Below is a small trained network, with its code and all its weights. Each question gives an input and a class and asks what happens when units are switched off, that is, made to give their printed mean instead of their output.

import numpy as np


def w(rows, s, z=0):
    codes = np.array(rows[::2]) - 128.0
    scale = np.full(codes.shape[1], s)
    scale[-1] = z or s
    return codes * scale


def norm(h):
    return h / np.sqrt((h * h).mean(-1, keepdims=True) + 1e-5)


def f(y):
    return y / 2 * (1 + np.tanh(0.7978845608 * (y + 0.044715 * y**3)))


def log_softmax(a):
    a = a - a.max(-1, keepdims=True)
    return a - np.log(np.exp(a).sum(-1, keepdims=True))


def net(x, mask):
    res = np.array(x, float).reshape(1, 2) / 4 @ E
    u = 0
    for l in range(3):
        y = f(norm(res) @ A[l][:, :-1].T + A[l][:, -1])
        res = res + np.where(mask[u : u + 7], y, B[l][:, -1]) @ B[l][:, :-1]
        u += 7
    return log_softmax(norm(res)[-1] @ U[:, :-1].T + U[:, -1])


A, B = {}, {}
E = w([
[74,165,156,1,116,79],'x0',
[147,60,172,158,143,101],'x1',
],0.0098)
A[0] = w([
[19,216,111,71,69,191,2],'0.n1',
[245,105,248,156,140,60,52],'0.n2',
[93,176,159,28,78,69,91],'0.n3',
[174,138,83,191,68,228,112],'0.n4',
[124,160,41,153,102,229,206],'0.n5',
[168,130,171,157,238,131,97],'0.n6',
[81,211,22,93,78,202,70],'0.n7',
],0.012,0.0066)
B[0] = w([
[205,113,149,134,109,188,213],'0.n1',
[14,106,112,245,252,131,188],'0.n2',
[163,90,176,17,130,149,245],'0.n3',
[131,125,116,40,56,127,241],'0.n4',
[117,216,68,192,82,54,247],'0.n5',
[133,92,183,163,68,146,160],'0.n6',
[90,235,36,198,168,27,224],'0.n7',
],0.011)
A[1] = w([
[76,195,167,160,191,62,146],'1.n1',
[200,118,85,127,5,191,135],'1.n2',
[221,145,92,180,170,135,2],'1.n3',
[238,115,106,221,103,219,50],'1.n4',
[96,75,178,220,194,147,46],'1.n5',
[158,102,106,36,140,181,99],'1.n6',
[189,124,129,98,32,98,191],'1.n7',
],0.014,0.0069)
B[1] = w([
[172,72,56,173,118,139,187],'1.n1',
[174,114,227,174,145,248,212],'1.n2',
[61,197,84,129,69,97,126],'1.n3',
[123,205,195,83,79,109,150],'1.n4',
[128,80,146,181,209,102,207],'1.n5',
[147,81,190,53,79,87,192],'1.n6',
[146,130,194,114,190,175,246],'1.n7',
],0.016,0.011)
A[2] = w([
[68,29,6,142,209,99,76],'2.n1',
[184,145,34,193,101,104,106],'2.n2',
[145,139,143,153,229,76,155],'2.n3',
[91,183,20,181,119,108,55],'2.n4',
[124,84,120,55,92,73,1],'2.n5',
[158,37,161,16,49,195,81],'2.n6',
[221,60,125,88,203,224,25],'2.n7',
],0.012,0.0094)
B[2] = w([
[39,180,247,177,240,99,202],'2.n1',
[22,94,194,80,74,65,207],'2.n2',
[108,63,73,192,223,139,211],'2.n3',
[31,212,3,179,78,46,193],'2.n4',
[159,87,93,64,176,129,135],'2.n5',
[3,118,168,43,40,32,253],'2.n6',
[145,136,13,65,83,27,184],'2.n7',
],0.012,0.0081)
U = w([
[225,57,61,120,149,187,7],'0',
[201,201,60,60,137,59,106],'1',
[179,196,223,207,30,192,173],'2',
[38,45,186,220,195,28,248],'3',
[61,219,40,208,36,7,246],'4',
[145,70,40,135,108,203,6],'5',
[59,67,195,1,43,1,204],'6',
],0.017,0.011)

Each question gives the input, the list of numbers given to net, and the class t.
The units are the neurons (one row each of A and B). Each row of codes is followed by its name. A weight is (code - 128) times the scale printed after its matrix; where a second scale follows, it is the last column's (A, B and U).
mask holds one flag per neuron, layer by layer. A switched-off neuron (its flag False) gives its mean, the last column of its row in B, instead of its output. The means were averaged over made-up inputs and are rounded, as every weight is.
A unit's drop is (log p(t) with every unit on - log p(t) with that unit switched off) / (log p(t) with every unit on - log p(t) with every unit switched off).
unit that matters most: the unit with the biggest drop
top k neurons: the k neurons with the biggest drops, biggest first
k most important neurons of layer l: the k neurons of layer l with the biggest drops, biggest first
drop of u: that unit's drop, to one decimal
input [1,1], class 6: unit that matters most	0.n3
input [6,8], class 3: top 4 neurons	0.n2; 0.n4; 0.n1; 1.n2
input [5,-8], class 1: top 2 neurons	0.n3; 0.n7
input [3,-5], class 1: top 3 neurons	0.n3; 0.n2; 0.n1
input [-8,4], class 2: top 2 neurons	0.n7; 0.n4
input [-6,-5], class 4: top 2 neurons	0.n5; 0.n3
input [1,-2], class 4: 2 most important neurons of layer 0	0.n7; 0.n4
input [4,-6], class 1: top 4 neurons	0.n3; 0.n7; 0.n2; 0.n1
input [-8,-6], class 2: top 4 neurons	0.n4; 0.n2; 1.n2; 1.n7
input [0,-3], class 4: drop of 0.n7	2.0
input [2,-7], class 4: drop of 0.n7	2.9
input [0,-1], class 4: drop of 0.n7	1.7
